Below are the code and all the weights of a small trained network. Each question names an input and a target symbol and asks about switching units off, where a switched-off unit gives its printed mean instead of its output.

import numpy as np


def w(rows, s, z=0):
    codes = np.array(rows[::2]) - 128.0
    scale = np.full(codes.shape[1], s)
    scale[-1] = z or s
    return codes * scale


def f(y):
    return y / 2 * (1 + np.tanh(0.7978845608 * (y + 0.044715 * y**3)))


def softmax(a):
    e = np.exp(a - a.max(-1, keepdims=True))
    return e / e.sum(-1, keepdims=True)


def log_softmax(a):
    a = a - a.max(-1, keepdims=True)
    return a - np.log(np.exp(a).sum(-1, keepdims=True))


def net(x, mask):
    ids = ['βζθμξστφψ'.index(c) for c in x.split()]
    T = len(ids)
    res = E[ids] + P[:T]
    r = res
    for j in range(2):
        rows = slice(2 * j, 2 * j + 2)
        q, k, v = (r @ M[0][rows].T for M in (Q, K, V))
        z = softmax(np.where(np.tri(T) > 0, q @ k.T / 2**0.5, -1e9)) @ v
        o = O[0][rows]
        res = res + np.where(mask[j], z, o[:, -1]) @ o[:, :-1]
    y = f(res @ A[0][:, :-1].T + A[0][:, -1])
    res = res + np.where(mask[2:6], y, B[0][:, -1]) @ B[0][:, :-1]
    return log_softmax(res[-1] @ U[:, :-1].T + U[:, -1])


Q, K, V, O, A, B = {}, {}, {}, {}, {}, {}
E = w([
[59,48,146,138,13],'β',
[43,162,141,196,113],'ζ',
[153,114,208,133,69],'θ',
[110,129,31,112,229],'μ',
[183,15,161,56,81],'ξ',
[199,183,179,158,250],'σ',
[125,13,46,51,99],'τ',
[220,83,90,72,227],'φ',
[109,208,254,203,94],'ψ',
],0.0087)
P = w([
[85,48,159,171,162],'0',
[175,36,167,127,89],'1',
[177,92,131,178,120],'2',
[85,133,129,160,153],'3',
[110,123,193,7,118],'4',
[189,109,121,184,103],'5',
[89,164,114,153,152],'6',
[87,151,181,8,106],'7',
[197,128,101,189,83],'8',
[99,193,98,151,152],'9',
[99,196,168,23,108],'10',
[165,108,111,183,116],'11',
],0.02)
Q[0] = w([
[169,138,142,63,149],'head 0',
[9,160,187,19,197],'head 0',
[103,188,207,22,115],'head 1',
[231,104,87,220,18],'head 1',
],0.012)
K[0] = w([
[196,119,112,142,136],'head 0',
[178,216,73,117,77],'head 0',
[251,153,112,167,45],'head 1',
[74,27,214,140,161],'head 1',
],0.015)
V[0] = w([
[10,158,178,131,47],'head 0',
[224,89,146,75,62],'head 0',
[227,147,211,181,87],'head 1',
[106,74,103,75,29],'head 1',
],0.013)
O[0] = w([
[2,94,167,118,219,30],'head 0',
[130,63,86,151,70,108],'head 0',
[141,92,177,141,219,252],'head 1',
[78,57,121,66,103,81],'head 1',
],0.017,0.0026)
A[0] = w([
[199,150,146,5,56,135],'neuron 0',
[146,97,228,255,189,206],'neuron 1',
[110,194,93,167,191,2],'neuron 2',
[222,58,56,166,131,243],'neuron 3',
],0.0071,0.0053)
B[0] = w([
[6,236,33,133,209,230],'neuron 0',
[228,82,37,92,109,251],'neuron 1',
[117,194,245,77,51,159],'neuron 2',
[72,112,255,169,64,243],'neuron 3',
],0.0085,0.015)
U = w([
[43,96,181,171,165,169],'β',
[88,148,229,10,128,70],'ζ',
[132,79,15,190,184,254],'θ',
[116,187,95,65,141,58],'μ',
[130,55,156,134,80,189],'ξ',
[169,125,145,131,115,46],'σ',
[117,106,45,45,64,152],'τ',
[83,117,150,254,149,118],'φ',
[135,145,151,31,167,90],'ψ',
],0.0069,0.0048)

Each question gives the input, a string of symbols that net reads in full, and the target symbol t.
The units are the heads (2 rows each of Q, K, V and O) and the neurons (one row each of A and B). Each row of codes is followed by its name. A weight is (code - 128) times the scale printed after its matrix; where a second scale follows, it is the last column's (O, A, B and U).
mask holds one flag per unit, heads first, then neurons. A switched-off unit (its flag False) gives its mean, the last column of its rows in O or B, instead of its output. The means were averaged over made-up inputs and are rounded, as every weight is.
A unit's drop is (log p(t) with every unit on - log p(t) with that unit switched off) / (log p(t) with every unit on - log p(t) with every unit switched off).
The circuit of an input: a set's keep is (log p(t) with only the set's units on - log p(t) with every unit switched off) / (log p(t) with every unit on - log p(t) with every unit switched off). Starting from all 6 units, units are removed one at a time, each time the one whose removal leaves the highest keep (on an exact tie, the one counted first), for as long as the keep stays at least 0.8.
units of the circuit, in order: the units of the circuit, biggest drop first
most important unit: the unit with the biggest drop
top k neurons: the k neurons with the biggest drops, biggest first
which heads matter: for each layer, one digit per head in row order, 1 if its drop is at least 0.15 and else 0, layers parted by /
input ξ β β φ β θ ξ σ ζ φ μ φ, target ξ: most important unit	neuron 0
input ξ θ μ μ μ τ φ ξ φ β ξ, target φ: top 3 neurons	(neuron 3; neuron 0; neuron 1)
input φ ξ σ σ ψ μ, target φ: units of the circuit, in order	(neuron 3; neuron 1; head 0; neuron 0)
input β ξ τ ψ ψ σ μ θ, target σ: units of the circuit, in order	(head 1; head 0)
input ξ φ φ ψ σ, target φ: units of the circuit, in order	(head 0; neuron 3; neuron 0; head 1)
input β θ ζ θ τ ξ σ μ, target β: top 2 neurons	(neuron 1; neuron 3)
input μ τ ζ ξ φ ψ μ ζ, target θ: which heads matter	01
input μ θ θ θ, target θ: units of the circuit, in order	(neuron 3; neuron 1; head 1)
input σ ξ φ σ, target σ: units of the circuit, in order	(head 1; head 0; neuron 0)
input σ φ θ θ θ θ θ μ σ μ ξ, target σ: top 2 neurons	(neuron 3; neuron 1)
input σ σ μ θ, target θ: units of the circuit, in order	(neuron 1; head 1)
input φ θ θ μ τ τ, target φ: units of the circuit, in order	(neuron 3; neuron 1; neuron 0; head 0)
input θ θ β φ τ τ τ φ φ ξ φ ζ, target θ: units of the circuit, in order	(neuron 3; head 0; neuron 1)
input τ ξ μ, target τ: most important unit	head 1
input τ σ θ σ ζ, target ξ: units of the circuit, in order	(head 0; head 1; neuron 0)
input φ φ ζ θ ζ σ τ μ, target σ: top 2 neurons	(neuron 3; neuron 1)
input θ θ τ φ, target φ: units of the circuit, in order	(neuron 3; head 0; neuron 1; head 1)
input φ θ φ τ ψ, target φ: units of the circuit, in order	(head 0; neuron 3; neuron 0; head 1)
input β θ θ β θ θ ψ, target ψ: units of the circuit, in order	(neuron 1; head 0; neuron 2; head 1)
input τ τ σ θ ψ φ ξ τ φ μ μ, target φ: most important unit	head 0
input σ φ σ ξ, target ξ: units of the circuit, in order	(neuron 3; head 0)
input ψ μ τ ψ τ φ β ψ φ σ ψ μ, target ψ: top 2 neurons	(neuron 2; neuron 1)
input μ ψ σ φ, target φ: units of the circuit, in order	(head 0; neuron 3; neuron 1; head 1)
input μ σ ζ θ ξ θ τ φ ζ, target μ: units of the circuit, in order	(head 0; head 1)
input β μ β θ θ θ, target β: top 2 neurons	(neuron 1; neuron 2)
input β φ σ φ θ β τ, target τ: top 2 neurons	(neuron 3; neuron 0)
input μ β θ σ θ τ ξ θ θ φ β, target ξ: most important unit	head 1
input φ ξ μ μ ζ θ β β ψ σ φ β, target φ: top 3 neurons	(neuron 3; neuron 1; neuron 0)
input θ θ σ, target θ: top 2 neurons	(neuron 1; neuron 3)
input ξ θ β φ σ θ μ θ ξ ψ, target ψ: top 3 neurons	(neuron 1; neuron 2; neuron 3)
